The rows lie along a hidden order. The number after each row says roughly how far along it the row is, from 0 to 20. A new part has a new order.
-15; 4; 13; -13; 0; -4; 1; -21; 55; 33; 2; -2; 2; 3; -7; -11; 2; 4; 4; 13; -3; -3; -4; 0; 0; -29; -48; -4; 4; 1; -29; -2; 41; 16; -11; 1 -> 0
21; 5; -9; -8; -1; -6; -6; -7; -40; 47; -1; -1; 15; 3; 15; 4; 2; 8; 2; -37; -4; 9; -3; 1; 1; 8; 18; 2; -1; -11; 24; 0; 12; -19; 6; -2 -> 20
14; 2; 0; -7; 0; -9; -2; 5; -21; 6; 2; -2; 1; 4; 12; -1; 2; 3; 5; -1; -8; -1; 1; 0; -3; 12; 15; -3; 1; -7; 10; -2; 6; 7; 5; 0 -> 0
3; 1; 2; -3; 1; -7; 0; 0; 2; -4; 2; -1; 0; 2; -1; -4; 1; 2; 3; 6; -4; -3; 2; -1; -2; -6; 2; -2; 0; -1; 0; -1; 6; 0; -1; 0 -> 0
8; -2; -4; -1; 0; -6; -4; 9; -6; 11; 2; -2; 1; 0; -10; -5; 1; 3; 3; 11; -2; -7; 2; -2; -2; -2; 3; -2; -6; 1; 4; -1; 7; -6; 7; 0 -> 0
-4; 3; 9; -3; 0; -11; -9; -14; 15; 8; 3; -1; 6; 2; 3; 0; 3; 5; 5; 2; -7; 1; 3; -1; -2; -10; 14; -3; 9; -2; 5; -1; 3; 4; 0; 0 -> 0
3; -1; 21; -6; -1; 2; 16; 7; -26; -18; -3; -3; 3; 0; 9; 2; 0; 2; 0; 11; -2; -15; -3; 1; 1; 8; 28; -1; 12; -1; 17; 2; -4; 14; -10; 2 -> 0
6; 1; 25; 4; -2; -1; 4; 14; -15; 33; -1; -1; -3; 5; -8; 0; 0; 1; 2; -2; -2; 2; -1; -2; -5; 6; 26; -2; 14; -11; 7; -1; 11; 19; 12; 1 -> 0
8; 3; 5; -3; 1; -9; 1; 3; -3; 17; 3; -2; -2; 4; -4; -6; 2; 3; 6; 2; -4; -10; 3; -1; -2; -10; 3; -3; -1; -1; -5; -2; -2; 2; -4; 1 -> 0
4; 7; -10; 0; 2; -13; -31; 5; 13; -47; 2; -1; 2; 7; 0; 4; 1; 4; 7; 31; -7; -17; 6; -3; -3; -6; -5; 1; 7; -5; 21; -1; -11; 17; -5; 1 -> 0

Part 2:
-4; 2; -1; -6; -1; 0; -5; 2; -1; 0; -45; 1; 14; -4; 6; 27; -7; 2; -7; 2; -5; 1; -26; 0; -4 -> 4
-3; 18; -7; -13; -5; -5; -6; 4; 4; 2; -28; -4; 21; 0; 20; 19; 5; 6; -9; -5; -4; 0; -25; -2; 4 -> 16
7; 9; -3; -5; -5; -3; -1; -3; -6; 0; 20; -8; -9; 7; -3; 19; -1; 8; -5; -2; -6; 2; 9; -1; 0 -> 11
-2; 6; -4; -10; -4; 0; -2; 0; -1; 1; -28; -4; 10; -1; 8; 16; -1; 5; -5; 0; -5; -1; -25; -1; -3 -> 10
24; -17; 4; -5; 24; -27; -2; 3; 9; 10; -9; 8; 14; 17; -5; 35; 7; -4; 3; -2; 16; 12; 29; 5; 7 -> 20
3; 18; -8; -7; -5; -6; -5; 0; -3; 0; -1; -12; 5; 8; 12; 23; 4; 9; -9; -4; -9; 3; -4; -3; 4 -> 15
-9; 11; -5; -10; 0; -5; -5; 4; 6; 1; -60; 3; 29; -5; 18; 6; 3; 2; 1; -4; -1; 0; -33; -1; 0 -> 15
11; -16; 1; -7; 9; 8; 2; -2; 7; 4; -27; 5; 1; -3; -3; -17; 3; -2; 11; -4; 13; -6; 3; 4; 0 -> 17
0; 4; -5; -11; -6; 16; 1; -5; 3; -1; -34; -5; -6; -3; 6; -26; 4; 9; 7; -7; 8; -13; -8; 1; 1 -> 19
-3; 7; -4; -12; -7; 0; -9; 2; -8; 0; -40; -4; 14; -5; 6; 43; -9; 3; -14; 3; -11; 3; -39; 0; -9 -> 0
14; -4; 0; -9; 4; 9; 2; -5; 1; 2; -9; -3; -10; 3; -4; -17; 3; 6; 9; -4; 9; -6; 17; 3; 1 -> 17
-5; 19; -5; -10; -2; -17; -5; 3; 6; 2; -27; -2; 22; 6; 23; 18; 7; 4; -10; -6; 4; 6; -20; -2; 8 -> 20
-3; 5; -3; -1; -5; 16; 0; -2; 2; -1; -9; -3; -4; -2; 4; -13; 2; 4; 0; -4; 1; -4; -5; -1; 0 -> 14
-5; 4; -3; -10; -7; 0; -6; 1; -8; 0; -32; -3; 10; -1; 2; 41; -9; 3; -13; 3; -12; 2; -29; 0; -9 -> 0
3; -17; 4; -1; 3; 17; 5; -2; 3; 1; -33; 7; -7; -8; -7; -28; -1; -2; 13; -1; 12; -7; -2; 4; -9 -> 12

19; 17; 0; 15; 22; 41; -16; -20; 8; -6; 19; -13; 23; -17; 12; 7; 24; 23; -4; -23; -6; -1; 29; 8; 13; -16; -14; -12; -16; 1; 7; 27; 6; -17; 4; 9; -13; -10; 23; -1; 3; 14; -5 -> 6
9; 23; 1; 9; -9; 3; 7; -38; -1; 1; -4; 4; 23; 9; 6; 13; -11; 12; 6; -1; -32; 12; 15; 5; 14; 6; -6; 9; -3; 17; -20; 35; -20; -24; -3; 15; 5; 0; -46; 8; -4; 25; -4 -> 16
14; 11; 3; 2; 20; 15; 8; -14; 17; 20; 16; -3; 13; -9; 54; -9; -5; 9; -18; -9; -9; -8; 1; -5; 29; -7; -29; -3; -19; -6; 20; 17; -2; 5; 35; 13; -8; 3; -3; 5; 0; 11; -3 -> 9
22; 5; -3; -8; -3; -2; 15; -6; 8; -1; 4; 11; -4; -5; 41; -22; -15; 3; -12; -8; 11; -3; -4; 4; 4; 2; -14; -24; -11; -2; 7; 6; 15; 20; 30; -7; -5; 8; 5; 8; -11; 7; -1 -> 11
21; -1; -9; -10; -14; 7; 15; -12; 3; -6; 2; 10; -4; 1; 31; -22; -14; 6; -3; -11; 13; -5; -5; 6; -3; 8; -5; -15; -5; 1; -3; 0; 14; 15; 17; -17; -2; 4; 5; 5; -9; 14; 4 -> 12
20; 20; 10; -4; -10; -6; 29; -37; 7; -6; -2; 9; 6; 11; 45; 4; -19; -1; -4; 0; -18; 18; -6; 19; 13; 6; -21; 5; 0; 0; -8; 32; -13; -8; 28; 6; 12; 6; -45; 9; -16; 27; -7 -> 19
16; -22; -18; -6; 10; 9; -17; 7; -1; -30; -2; -14; -14; -17; -6; -23; 11; 8; 0; -15; 38; -20; 3; -4; -17; 0; 10; -25; -9; 2; 3; -26; 32; 32; 2; -16; -9; -3; 47; -8; -3; -5; 15 -> 0
11; -11; -20; -32; -12; -22; 19; 14; 8; -13; -23; 4; -25; -3; 26; -18; -28; 5; -1; 12; 29; 13; -18; -19; -12; 9; 11; -13; 6; -1; 7; -32; 17; 43; 18; -31; 5; 10; 5; 9; 0; -6; 6 -> 5
13; -26; -32; -15; -17; -2; 3; 16; -7; -22; -25; -4; -31; -3; -17; -19; -17; 8; 2; 22; 27; 10; -6; -26; -23; 9; 29; -15; 6; 9; -18; -46; 23; 45; -13; -48; -4; 8; 21; 0; 10; -17; 20 -> 2
10; 2; 4; -6; -27; -26; 27; 1; 2; 6; -13; 8; -30; 3; 30; -35; -20; -16; -5; 4; 13; -10; -41; -1; -7; 20; -7; -2; 13; 5; 8; -24; 14; 28; 22; -5; 16; 18; -16; 4; -16; 6; 1 -> 20
-5; -25; 17; -19; -4; -9; -1; 43; -4; 4; 3; 21; -32; -2; -13; -29; -4; -19; -14; 9; 43; -23; -23; 13; -16; -4; 6; -27; 7; -17; 20; -14; 22; 45; 10; -29; -7; -1; 41; -6; -5; -5; 6 -> 12
